Here is a tiny trained network, its code and every weight. The questions are about switching its units off for an input and a class, where a switched-off unit gives its printed mean instead of its output.

import numpy as np


def w(rows, s, z=0):
    codes = np.array(rows[::2]) - 128.0
    scale = np.full(codes.shape[1], s)
    scale[-1] = z or s
    return codes * scale


def norm(h):
    return h / np.sqrt((h * h).mean(-1, keepdims=True) + 1e-5)


def f(y):
    return np.maximum(y, 0)


def log_softmax(a):
    a = a - a.max(-1, keepdims=True)
    return a - np.log(np.exp(a).sum(-1, keepdims=True))


def net(x, mask):
    res = np.array(x, float).reshape(1, 8) / 4 @ E
    u = 0
    for l in range(2):
        y = f(norm(res) @ A[l][:, :-1].T + A[l][:, -1])
        res = res + np.where(mask[u : u + 10], y, B[l][:, -1]) @ B[l][:, :-1]
        u += 10
    return log_softmax(norm(res)[-1] @ U[:, :-1].T + U[:, -1])


A, B = {}, {}
E = w([
[91,242,155,124,113,174,156,251,121,195],'x0',
[125,131,129,132,129,128,129,127,128,127],'x1',
[125,125,131,125,127,129,128,127,124,131],'x2',
[170,92,251,158,132,103,196,167,179,82],'x3',
[117,129,132,127,134,111,124,128,139,137],'x4',
[132,129,125,132,130,126,130,126,130,131],'x5',
[122,123,132,126,127,127,125,130,125,127],'x6',
[141,222,143,107,85,33,140,109,43,81],'x7',
],0.0033)
A[0] = w([
[143,193,159,138,80,45,58,133,82,75,164],'0.n0',
[136,72,31,73,79,136,46,51,89,95,175],'0.n1',
[104,162,170,99,35,37,170,72,76,20,80],'0.n2',
[207,162,147,137,86,152,154,211,165,94,93],'0.n3',
[129,234,103,73,68,44,127,101,3,83,123],'0.n4',
[158,64,151,146,148,79,159,43,153,30,83],'0.n5',
[15,225,57,126,100,212,83,146,83,197,122],'0.n6',
[119,77,41,110,141,84,48,23,124,119,186],'0.n7',
[98,147,225,110,85,133,211,222,149,150,6],'0.n8',
[191,40,205,149,168,137,108,29,172,71,127],'0.n9',
],0.0032,0.0023)
B[0] = w([
[126,142,119,134,57,96,116,121,49,157,213],'0.n0',
[148,205,210,231,176,157,164,165,151,167,231],'0.n1',
[235,105,129,122,222,110,128,143,124,204,213],'0.n2',
[91,126,98,130,171,96,88,45,132,128,172],'0.n3',
[30,156,89,116,66,133,200,126,123,100,253],'0.n4',
[188,110,46,74,103,108,114,201,107,144,200],'0.n5',
[172,24,86,38,118,58,85,124,161,86,241],'0.n6',
[115,197,253,146,176,187,165,102,134,132,237],'0.n7',
[125,168,122,175,185,187,125,11,113,142,191],'0.n8',
[36,118,49,104,54,115,147,150,171,79,213],'0.n9',
],0.004,0.0045)
A[1] = w([
[151,169,191,143,152,101,164,82,77,115,85],'1.n0',
[132,202,192,162,121,107,124,110,58,130,85],'1.n1',
[170,118,153,136,85,62,127,144,79,97,14],'1.n2',
[202,104,102,133,105,94,104,137,139,189,91],'1.n3',
[107,134,169,185,189,197,112,134,162,146,82],'1.n4',
[89,131,172,172,180,193,83,120,169,163,8],'1.n5',
[123,90,104,75,161,184,30,211,165,131,24],'1.n6',
[196,100,168,175,171,158,109,104,158,130,153],'1.n7',
[169,92,80,53,143,87,105,141,81,181,153],'1.n8',
[101,69,98,120,3,112,115,152,160,78,105],'1.n9',
],0.005,0.0018)
B[1] = w([
[136,110,77,168,202,154,96,136,149,180,234],'1.n0',
[102,69,129,210,182,177,153,116,158,182,247],'1.n1',
[202,92,143,60,176,161,3,131,158,101,184],'1.n2',
[187,80,133,84,181,91,103,146,125,120,156],'1.n3',
[177,188,157,51,51,129,116,77,86,91,254],'1.n4',
[146,132,171,83,55,127,93,114,133,62,241],'1.n5',
[192,109,108,193,214,71,149,132,115,136,215],'1.n6',
[70,165,144,105,87,132,117,147,102,126,216],'1.n7',
[142,82,187,89,104,123,97,168,106,41,220],'1.n8',
[63,155,106,196,121,145,180,126,158,189,205],'1.n9',
],0.0052,0.0039)
U = w([
[149,189,220,80,35,199,95,67,146,79,179],'0',
[212,53,103,78,171,74,85,183,119,97,161],'1',
[109,169,135,250,205,163,163,95,83,225,155],'2',
[14,161,80,73,7,74,137,173,59,123,1],'3',
[43,66,92,216,70,137,212,146,213,106,100],'4',
],0.011,0.002)

Each question gives the input, the list of numbers given to net, and the class t.
The units are the neurons (one row each of A and B). Each row of codes is followed by its name. A weight is (code - 128) times the scale printed after its matrix; where a second scale follows, it is the last column's (A, B and U).
mask holds one flag per neuron, layer by layer. A switched-off neuron (its flag False) gives its mean, the last column of its row in B, instead of its output. The means were averaged over made-up inputs and are rounded, as every weight is.
A unit's drop is (log p(t) with every unit on - log p(t) with that unit switched off) / (log p(t) with every unit on - log p(t) with every unit switched off).
The circuit of an input: a set's keep is (log p(t) with only the set's units on - log p(t) with every unit switched off) / (log p(t) with every unit on - log p(t) with every unit switched off). Starting from the 12 units with the biggest drops (on a tie, the unit counted first), units are removed one at a time, each time the one whose removal leaves the highest keep (on an exact tie, the one counted first), for as long as the keep stays at least 0.8.
units of the circuit, in order: the units of the circuit, biggest drop first
k most important neurons: the k neurons with the biggest drops, biggest first
k most important neurons of layer l: the k neurons of layer l with the biggest drops, biggest first
drop of u: that unit's drop, to one decimal
input [0,-3,-6,1,-8,7,7,6], class 1: 2 most important neurons	(0.n2 0.n7)
input [-3,-2,-4,3,3,-1,2,-3], class 4: units of the circuit, in order	(0.n9)
input [2,1,8,0,5,6,-5,3], class 3: 2 most important neurons of layer 1	(1.n6 1.n8)
input [3,7,-1,0,1,1,-1,-5], class 1: 3 most important neurons of layer 0	(0.n7 0.n1 0.n6)
input [2,-5,-3,0,-1,-1,-5,-8], class 1: 4 most important neurons of layer 0	(0.n7 0.n4 0.n1 0.n8)
input [-7,4,-7,1,-5,4,4,-3], class 4: 4 most important neurons	(0.n9 0.n5 0.n8 0.n2)
input [-5,0,5,0,-4,-2,0,-5], class 0: 2 most important neurons	(0.n7 0.n6)
input [0,-8,-4,4,-6,-6,-6,-3], class 4: 3 most important neurons	(0.n9 0.n7 0.n1)
input [-7,8,-8,0,6,7,8,3], class 2: 2 most important neurons	(0.n7 0.n1)
input [-5,3,4,-7,3,-7,-6,0], class 0: 2 most important neurons	(1.n4 1.n5)
input [1,-7,8,2,2,-1,-4,5], class 2: 3 most important neurons of layer 0	(0.n6 0.n4 0.n5)
input [-8,4,-1,6,-7,-4,-1,0], class 4: 3 most important neurons	(0.n9 1.n9 0.n6)
input [-6,-7,-2,8,7,2,0,-2], class 4: 2 most important neurons of layer 0	(0.n9 0.n6)
input [1,-4,2,2,1,-6,-4,-7], class 0: units of the circuit, in order	(1.n4)
input [-3,4,-3,-4,4,-5,-3,-1], class 0: 2 most important neurons	(1.n4 1.n5)
input [-1,-2,3,-7,4,5,-2,8], class 2: 2 most important neurons of layer 0	(0.n1 0.n7)
input [2,3,-5,0,-2,6,4,2], class 3: 3 most important neurons of layer 0	(0.n4 0.n1 0.n7)
input [4,2,-8,-1,-5,-3,-1,-8], class 1: 2 most important neurons of layer 0	(0.n7 0.n4)
input [8,7,-2,-1,7,-2,-8,-2], class 1: 2 most important neurons	(0.n6 0.n7)
input [-8,-8,-1,2,6,5,-7,-1], class 4: most important neuron	(0.n9)
input [-7,8,-3,3,5,-5,-7,-5], class 4: drop of 0.n9	3.9
input [3,6,3,-7,-2,2,1,-5], class 1: drop of 0.n6	0.8
input [3,4,-8,-7,-3,6,-1,-6], class 1: drop of 0.n6	0.6
input [-7,-6,-4,4,-1,-5,-3,-4], class 4: drop of 0.n9	0.8
